Each row was made from one path, in order. Every step used is in the known rows, and no mark comes twice. Write each row's path.
Known rows:
kolak -> biki -> roli: [-1.97  1.70  0.69 -1.09  0.95  0.66  1.50 -0.05  0.57 -0.61 -0.08 -0.58
 -0.07 -0.12 -1.90 -0.68 -0.18 -0.47 -6.30 -2.39 -0.40  4.66 -3.97 -1.69
  1.74]
pesu -> biki -> roli: [-1.68  2.99  1.43 -0.29  1.36  1.90  0.70  0.96  0.98 -0.96  0.44 -0.90
 -0.25 -1.89 -1.80 -0.68 -0.07 -0.47 -4.90 -0.93  0.55  5.76 -5.33 -1.49
  0.24]
roli -> pesu -> gibemos -> biki: [-0.90  3.32  1.30  0.14  1.31 -0.08  0.01 -0.89  1.87 -2.44  1.13 -0.19
 -1.39 -1.46 -0.84 -4.22 -1.04 -0.48 -4.38 -0.08  1.75  4.87 -2.07 -0.25
  1.43]
pesu -> kolak -> biki -> roli -> gibemos -> pofu: [-2.68  2.60  2.29  0.31  0.82  1.28  0.88 -0.72  0.42  0.09 -0.42  1.34
 -1.50 -0.35 -1.48 -1.78  0.05 -1.97 -5.72 -0.12  1.43  5.33 -3.75 -1.50
  0.34]
roli -> gibemos: [-1.40  2.88  1.41 -0.53 -0.55  0.86  0.54 -0.03  1.16 -0.15  0.86 -0.42
  0.95 -1.41 -0.28 -1.81 -0.27 -1.05 -1.95 -0.31  0.97  4.68 -2.26 -0.19
  0.76]
biki -> roli -> gibemos -> pofu: [-2.25  3.32  1.31 -1.15  0.39  1.09 -0.32 -0.07 -0.54 -0.98  0.03 -0.59
 -0.12 -0.85 -0.71 -2.11  0.96 -1.35 -3.71 -0.21  0.67  5.26 -4.07 -0.50
  0.29]
kolak -> pofu -> roli -> gibemos: [-1.35  2.51  0.10  0.66  0.95  0.03 -0.59 -1.16  1.92 -1.49  0.58 -1.80
  0.78 -1.50  1.43 -1.84 -0.02 -2.12 -3.50 -0.69 -0.53  5.30 -2.22  0.30
  0.00]
biki -> roli -> pesu -> kolak -> pofu: [-1.36  2.97  2.41  0.28  0.93  0.52 -2.10  1.62  1.50 -1.95 -1.04 -0.88
  0.18 -0.44 -0.26 -2.25 -1.14 -1.78 -7.17 -0.60  0.28  5.15 -5.32 -1.52
  0.20]
biki -> roli -> pesu -> kolak: [-1.17  2.97  3.11 -0.29  0.84  1.07 -1.09  1.43  0.86 -1.80 -0.43 -0.94
  0.47 -0.31 -2.11 -3.11 -1.84 -0.73 -5.13 -1.26  0.97  5.74 -5.02 -2.63
  0.46]
kolak -> biki -> roli -> gibemos: [-2.61  2.51  0.31 -0.73  1.56  0.64  1.82 -0.28  1.32 -1.37  0.18  0.06
  0.40 -0.91 -1.75  0.49 -0.18 -1.71 -4.60 -0.35  0.57  5.98 -4.16 -1.56
  1.59]
roli -> pesu: [-1.06  2.68  2.54 -0.77  0.12  0.83 -0.47  1.54  1.58 -1.17  0.61 -1.19
  0.97 -0.28 -0.60 -3.84 -0.58  0.67 -3.19 -1.17  0.74  3.88 -2.48 -0.54
  0.82]
gibemos -> biki -> roli -> pesu: [-1.69  3.80  1.18 -1.63  1.76  0.81  0.42  0.51  0.55 -3.96  0.58 -1.96
  1.38 -0.83 -1.66 -3.16 -0.37 -0.56 -4.37 -0.88  0.71  6.12 -3.49 -1.67
  2.30]
pofu -> kolak -> pesu: [-1.09  2.26 -0.21 -0.26 -0.84 -0.67 -0.71 -0.87  2.64  1.35  0.60 -2.01
  1.48  0.50 -0.58 -4.09 -0.48 -0.99 -4.03 -2.02 -0.70  2.56 -0.66  1.30
 -0.24]
pofu -> kolak -> pesu -> gibemos -> roli: [-0.06  2.88 -0.77  0.04  0.17 -1.24 -1.84 -4.14  2.09 -0.49 -0.55 -1.05
 -0.37  0.54 -0.12 -4.27 -0.81 -2.02 -4.74 -1.74 -0.16  4.14 -1.76  1.14
 -0.59]
pofu -> kolak -> pesu -> gibemos: [-0.49  2.43 -0.48  0.70  0.12 -1.20 -1.43 -2.05  2.94  1.23  0.67 -0.93
 -0.70 -0.32 -0.92 -3.21 -0.98 -1.82 -5.11 -1.21 -0.14  2.94 -1.90  1.46
 -0.90]
pesu -> gibemos -> pofu: [-0.61  2.64  1.91  0.47 -0.31  0.30 -1.22 -1.05 -0.02  0.96  0.47  0.36
 -3.10 -0.48 -0.04 -3.71  0.64  0.12 -4.97 -1.38  0.74  2.33 -2.62  0.63
 -0.24]
gibemos -> biki: [-1.06  3.01  1.00 -0.67 -0.40  1.08  1.26 -1.19  0.25 -0.29  1.02 -1.18
  0.31 -0.87 -0.54 -3.93  0.53  0.14 -3.52 -2.11  0.18  3.86 -0.34 -0.31
  1.87]
biki -> roli -> pesu -> gibemos: [-0.77  3.10  1.70 -0.31  1.70 -0.12 -1.23  0.31  1.08 -2.91  0.20 -0.61
 -0.85 -1.03 -2.06 -1.11 -1.45 -0.88 -5.41 -0.52  0.94  5.75 -5.92 -1.61
  0.57]
kolak -> biki -> roli -> pesu -> gibemos: [-1.57  2.51  1.05 -0.11  2.59 -0.34  0.24  0.19  1.99 -2.60  0.08  0.19
 -1.65 -0.55 -2.51 -0.39 -1.40 -1.19 -7.02 -0.48  1.17  5.25 -5.47 -1.82
  1.38]
kolak -> pesu -> gibemos -> pofu -> roli: [-0.70  2.19  0.24  0.91  0.99 -0.71 -0.54 -2.07  1.51  0.87  1.38 -1.02
 -1.27 -0.30 -0.62 -6.18 -1.02 -1.69 -5.29 -2.91 -0.28  3.74 -2.48  0.59
 -0.99]
pesu -> kolak -> pofu -> roli -> gibemos -> biki: [-1.57  2.96  0.73  1.78  1.38  0.59  0.08 -2.75  1.94 -1.91  0.86 -0.87
 -0.26 -1.80  1.14 -3.66 -0.66 -2.99 -4.15 -0.81  0.31  6.33 -0.86 -0.58
  0.64]
pofu -> roli: [-0.51  1.93  0.85  0.02  0.06  0.83 -0.09 -1.39  1.03 -0.47  1.00 -2.34
  0.73 -0.58 -0.58 -3.43 -0.64  0.03 -3.04 -3.58 -1.09  4.91 -1.71 -0.96
  0.33]
pofu -> roli -> pesu: [-0.67  1.99  1.64 -0.04  1.01  0.42 -0.37  0.21  2.13 -2.44  1.18 -2.65
  1.27 -0.62 -0.60 -4.69 -1.10  0.36 -2.87 -2.20  0.02  5.55 -1.99 -1.20
  0.71]

Which path is each row?
[-2.72  3.29 -0.34 -0.98  0.48 -0.60 -1.15 -0.88  1.09 -0.52  0.15 -1.57
  0.82  0.24 -1.02 -3.03  0.34 -2.51 -4.29  0.48  0.00  4.59 -2.85  1.04
 -0.67] | biki -> roli -> gibemos -> pofu -> kolak -> pesu
[-1.16  2.39  1.99 -0.04  0.87  0.65 -1.08  0.14  0.97 -1.58  0.89 -2.40
 -0.11  0.05  0.11 -5.85 -0.06  0.72 -3.24 -1.92  0.13  4.56 -1.25 -0.48
 -0.05] | gibemos -> pofu -> roli -> pesu
[-0.99  2.54  3.32  1.11  0.43  1.02 -1.79 -0.09  1.23 -0.56  0.62 -1.29
 -0.98  0.15 -0.42 -6.74 -0.82  0.00 -3.85 -2.28  0.95  4.70 -1.38 -1.19
 -0.63] | gibemos -> pofu -> roli -> pesu -> kolak
[-2.23  2.76  0.22 -0.32 -0.55 -0.74 -0.79 -0.93  2.04  1.23  0.70 -0.91
  0.56  0.25  0.53 -4.54  0.46 -1.94 -3.28  0.64  0.53  2.93 -0.50  2.28
 -1.02] | roli -> gibemos -> pofu -> kolak -> pesu
[-0.69  3.04 -0.12  1.37  3.00 -0.99 -0.64 -2.14  2.60 -3.81  0.83 -1.50
 -1.43 -1.51  0.79 -4.01 -0.87 -1.80 -5.91 -0.75  0.12  5.41 -1.92  0.10
  1.09] | kolak -> pofu -> roli -> pesu -> gibemos -> biki
[-0.74  2.72 -0.06  0.06  0.52 -0.73  1.16 -2.06  2.07  0.41  1.70 -0.20
 -0.27 -1.13 -0.83 -4.89 -1.33 -1.98 -5.43 -1.93  0.54  4.08 -2.30  0.43
  1.09] | kolak -> pesu -> gibemos -> biki
[-1.57  2.59  0.98  1.01  1.61 -0.60 -1.42 -1.15  2.40 -0.41 -0.17  0.35
 -4.19  0.38 -0.13 -3.15  0.55  0.09 -6.12  0.48  1.31  2.25 -0.53  1.49
 -0.34] | roli -> pesu -> gibemos -> pofu -> kolak -> biki
[ 0.11  2.81  0.96 -0.11  0.02  0.09 -0.91 -3.08  0.11 -1.35 -0.59 -0.30
 -1.55 -0.23 -0.11 -3.18 -0.23 -0.69 -4.37 -2.28  0.27  4.57 -3.08 -0.57
  0.68] | pesu -> gibemos -> roli
[-1.03  3.39  0.01 -0.61  1.54  0.20  0.47 -2.25  0.06 -2.30  0.65 -0.67
 -1.66 -1.60 -1.90 -1.65 -0.34 -1.27 -5.65 -1.37  0.62  5.68 -4.30 -1.40
  1.81] | pesu -> gibemos -> biki -> roli
[-1.11  2.13  3.03  0.43  0.87  0.73  0.22 -1.26  2.19 -1.51 -1.40  0.06
 -0.46  1.18 -0.13 -4.51 -1.38 -0.45 -5.22 -1.83  0.95  5.44 -1.52 -2.30
  0.78] | gibemos -> roli -> pesu -> kolak -> biki
[-0.25  2.80  3.52 -0.04 -0.16  1.09 -1.39 -0.81  1.39 -2.16 -0.93 -0.53
  0.37  0.63 -0.03 -5.45 -1.34 -0.24 -3.71 -1.83  1.21  5.34 -2.35 -1.84
  0.54] | gibemos -> roli -> pesu -> kolak
[-0.81  2.62  4.01  0.49 -0.48  1.18 -0.89  1.37  2.15 -0.18  0.27 -0.52
  0.23 -0.26 -0.67 -4.69 -1.59 -0.18 -3.65 -1.22  1.40  4.21 -2.58 -1.38
  0.12] | roli -> pesu -> kolak
[-2.98  3.27  0.51  0.93  0.56  0.08 -0.10 -0.14  3.19  1.27  0.93 -0.32
 -0.27 -1.20  0.38 -4.08  0.62 -1.85 -3.77  1.83  1.18  3.84 -1.36  2.49
 -2.21] | roli -> gibemos -> pofu -> kolak -> pesu -> biki
[-1.46  2.61  1.95  1.22  2.32  1.17  0.47  1.11  3.11 -2.50  1.60 -1.89
  0.12 -2.12 -0.94 -3.96 -1.07  0.20 -3.12 -0.85  0.84  6.23 -3.12 -1.05
 -0.71] | pofu -> roli -> pesu -> biki
[-0.02  2.42  0.13 -0.32  0.16 -0.97 -0.29 -3.11  1.49 -0.29  0.08 -0.14
  0.18  0.38 -0.24 -4.70 -1.63 -2.21 -5.35 -2.65  0.12  4.56 -3.36 -0.30
  0.36] | kolak -> pesu -> gibemos -> roli
[-1.61  1.84  0.31  0.07 -0.03  0.21  0.29 -1.48  2.09  0.68  0.02 -1.07
 -0.85  0.42 -0.74 -1.51  0.68  0.26 -4.77 -1.65 -0.40  2.79  0.27  0.55
  0.92] | pofu -> kolak -> biki
[-1.36  2.88  1.72 -1.44  1.01  0.58 -0.52  1.81  0.75 -2.77  0.05 -2.02
  1.23 -0.65 -1.80 -2.22 -0.73 -0.15 -4.36 -0.99  0.61  5.35 -5.07 -1.86
  1.04] | biki -> roli -> pesu
[-1.48  2.65  1.06  1.73  2.48  0.51 -0.47  1.25  3.27 -2.54  0.76 -1.68
 -0.22 -2.10  1.24 -3.50 -0.60 -0.73 -5.53 -0.25 -0.11  5.44 -3.47  0.14
 -0.75] | kolak -> pofu -> roli -> pesu -> biki
[-1.77  3.52  1.69  0.24  1.81  0.50 -0.84  0.55  1.05 -2.98 -0.68 -0.99
  0.23 -0.74 -0.04 -3.36 -0.56 -2.01 -6.92 -0.31  0.66  5.80 -4.28 -1.50
  1.39] | gibemos -> biki -> roli -> pesu -> kolak -> pofu
[-1.60  3.58  2.45 -0.29  1.17  1.21  0.17  0.03  1.06 -2.92  0.09 -1.04
  0.63 -0.75 -2.14 -4.05 -1.38 -0.97 -5.04 -1.16  1.35  6.32 -3.43 -2.50
  1.71] | gibemos -> biki -> roli -> pesu -> kolak
[-3.09  3.82  0.51  0.46  1.66  1.24 -0.74 -0.15  0.96 -1.47  0.01 -0.51
 -1.51 -2.04 -0.99 -0.85  1.40 -1.28 -4.18  2.14  1.30  5.73 -3.54  0.80
 -1.54] | pesu -> biki -> roli -> gibemos -> pofu -> kolak
[-1.24  2.78  1.13 -0.51 -1.06  0.68 -1.77 -1.24 -0.06  1.17  0.06 -1.64
 -1.17  0.58  0.35 -3.79  2.06  0.82 -3.90 -1.50 -0.37  1.67  0.46  1.74
 -0.51] | gibemos -> pofu -> kolak
[-1.65  2.84  0.05  0.19  2.88 -0.81 -1.08 -0.81  2.69 -2.93 -0.29 -0.61
 -2.20 -0.20 -2.15 -0.07 -0.80 -1.06 -6.80  0.24  0.86  4.81 -3.70 -0.66
  0.51] | pofu -> kolak -> biki -> roli -> pesu -> gibemos
[-0.98  3.15 -1.16  0.49  0.61 -1.06 -0.17 -3.33  2.59 -0.02  1.37 -1.12
 -0.63 -0.52 -0.73 -4.43 -0.77 -1.92 -5.19 -1.16  0.19  3.64 -0.32  1.49
  0.42] | pofu -> kolak -> pesu -> gibemos -> biki
[-2.66  3.15  0.14 -0.04  1.81  0.69  1.90  1.27  2.60 -0.75  1.09 -0.09
  1.66 -2.48 -1.72 -1.22 -1.43 -2.94 -4.61  0.73  1.07  6.76 -6.41 -0.74
 -0.71] | kolak -> pesu -> biki -> roli -> gibemos
[-1.87  3.41  0.71 -0.52  0.12  0.83  1.62 -1.36  1.19 -1.52  1.09 -0.59
  0.77 -1.72 -0.15 -2.88  0.06 -1.20 -2.13 -0.12  0.95  5.56 -0.84 -0.05
  1.67] | roli -> gibemos -> biki
[-1.24  3.15  2.12 -0.04  1.39  1.22  0.17  0.30  1.92 -2.84 -0.28 -0.68
  0.26 -1.11  0.10 -4.38 -0.42  0.25 -3.72 -0.41  1.32  5.78 -3.42 -0.85
 -0.04] | gibemos -> roli -> pesu -> biki
[-0.51  1.97  0.17  0.58  0.57  0.01 -0.94 -1.02  1.47 -0.50  0.42 -2.39
  0.38 -0.56  1.28 -2.60  0.27 -1.12 -4.72 -3.01 -1.71  3.97 -1.89  0.06
  0.39] | kolak -> pofu -> roli
[-1.23  1.56  2.42  1.70  1.47  0.63  0.56 -0.40  3.42 -0.99  0.67 -0.80
 -0.42  0.01 -1.55 -4.52 -2.13 -0.47 -4.86 -2.45  0.45  5.76 -1.58 -2.22
  0.56] | pofu -> roli -> pesu -> kolak -> biki
[-2.84  2.58  0.42  0.36  0.25  0.48  0.14 -1.47  1.46  0.74  0.13 -0.15
 -1.87  0.24  0.32 -2.17  1.75 -0.82 -3.85  0.82  0.63  2.68  0.80  1.66
  0.12] | roli -> gibemos -> pofu -> kolak -> biki
[-1.41  2.97  0.24  0.12  1.15  0.71  1.74 -2.57  1.48 -2.49  1.83 -1.88
  1.14 -2.01 -0.41 -3.84 -0.23 -1.53 -1.55 -1.08  0.40  7.15 -0.44 -0.66
  1.57] | pofu -> roli -> gibemos -> biki
[-2.99  3.07 -0.29 -0.06  1.04  0.16 -0.58  0.18  1.91  0.53  0.42 -1.52
 -0.58 -0.39 -1.21 -3.53  0.53 -1.31 -6.23 -0.47 -0.21  4.10 -3.60  1.15
 -1.50] | gibemos -> pofu -> kolak -> pesu -> biki -> roli
[-1.51  3.06  0.24 -1.58  0.71  1.05  1.15 -1.02 -0.31 -2.18  0.54 -1.71
  0.73 -0.91 -1.98 -2.45  0.33 -0.65 -4.63 -2.01 -0.29  5.66 -2.96 -1.60
  2.20] | gibemos -> biki -> roli
[-0.38  2.71  2.43  0.40  0.71 -0.10 -1.07  0.63  1.96 -1.46  0.58 -0.24
 -1.31 -0.99 -0.97 -2.64 -1.30 -0.28 -4.19 -0.43  1.40  4.02 -3.59 -0.39
  0.15] | roli -> pesu -> gibemos
[-1.88  3.04  0.82 -0.11 -0.49  0.57 -1.43 -1.30  0.70  0.35  0.20 -0.80
 -0.79 -0.37  0.62 -2.69  1.62 -0.68 -2.23  0.78  0.87  3.17  0.20  1.76
 -0.50] | roli -> gibemos -> pofu -> kolak
[-1.53  2.04  3.47  0.97  0.38  1.03  0.40  1.22  2.88  0.26  0.04  0.24
 -0.63  0.03 -0.99 -3.91 -1.48 -0.08 -5.30 -1.34  1.18  3.89 -1.82 -1.42
  0.91] | roli -> pesu -> kolak -> biki
[-3.17  3.28  1.66 -0.03  1.53  1.92  0.61  0.81  0.25 -1.07  0.33  0.33
 -1.36 -2.25 -1.07 -1.50  0.95 -1.31 -4.23  1.41  1.53  6.26 -5.11 -0.38
 -0.67] | pesu -> biki -> roli -> gibemos -> pofu
[-0.34  1.96  1.75  1.49  0.06  0.61 -1.57 -1.49  1.49  0.23  0.10 -1.54
 -0.39 -0.48  0.94 -3.61 -0.50 -1.57 -5.38 -2.99 -1.00  4.08 -2.39 -0.89
 -0.19] | pesu -> kolak -> pofu -> roli
[-1.26  3.25 -0.77 -0.67  1.50 -0.96  1.06 -1.93  1.11 -1.19  1.00 -0.63
  0.23 -0.90 -2.29 -3.43 -1.58 -2.55 -6.68 -1.75  0.05  5.52 -4.64 -0.83
  1.50] | kolak -> pesu -> gibemos -> biki -> roli
[-2.46  3.31  1.39  0.05  1.46  1.73  1.35  0.96  1.31 -1.74  0.70 -0.13
  0.24 -3.07 -1.76  0.01 -0.35 -1.69 -3.59  1.23  1.37  7.10 -5.63 -1.26
 -0.19] | pesu -> biki -> roli -> gibemos
[-0.51  3.04  0.45  0.88  2.44 -0.09  0.15 -1.99  2.21 -3.58  1.71 -1.55
 -1.12 -1.62 -0.76 -4.63 -1.41 -0.70 -3.87 -1.60  0.97  6.30 -1.61 -0.79
  1.14] | pofu -> roli -> pesu -> gibemos -> biki
[-2.84  2.59 -0.76 -0.47  1.59  0.31  0.63 -1.46  1.79 -1.86 -0.13 -1.07
 -0.29 -0.63 -1.69  0.58  0.32 -1.89 -4.36  0.43  0.14  5.35 -2.55 -0.31
  0.82] | pofu -> kolak -> biki -> roli -> gibemos
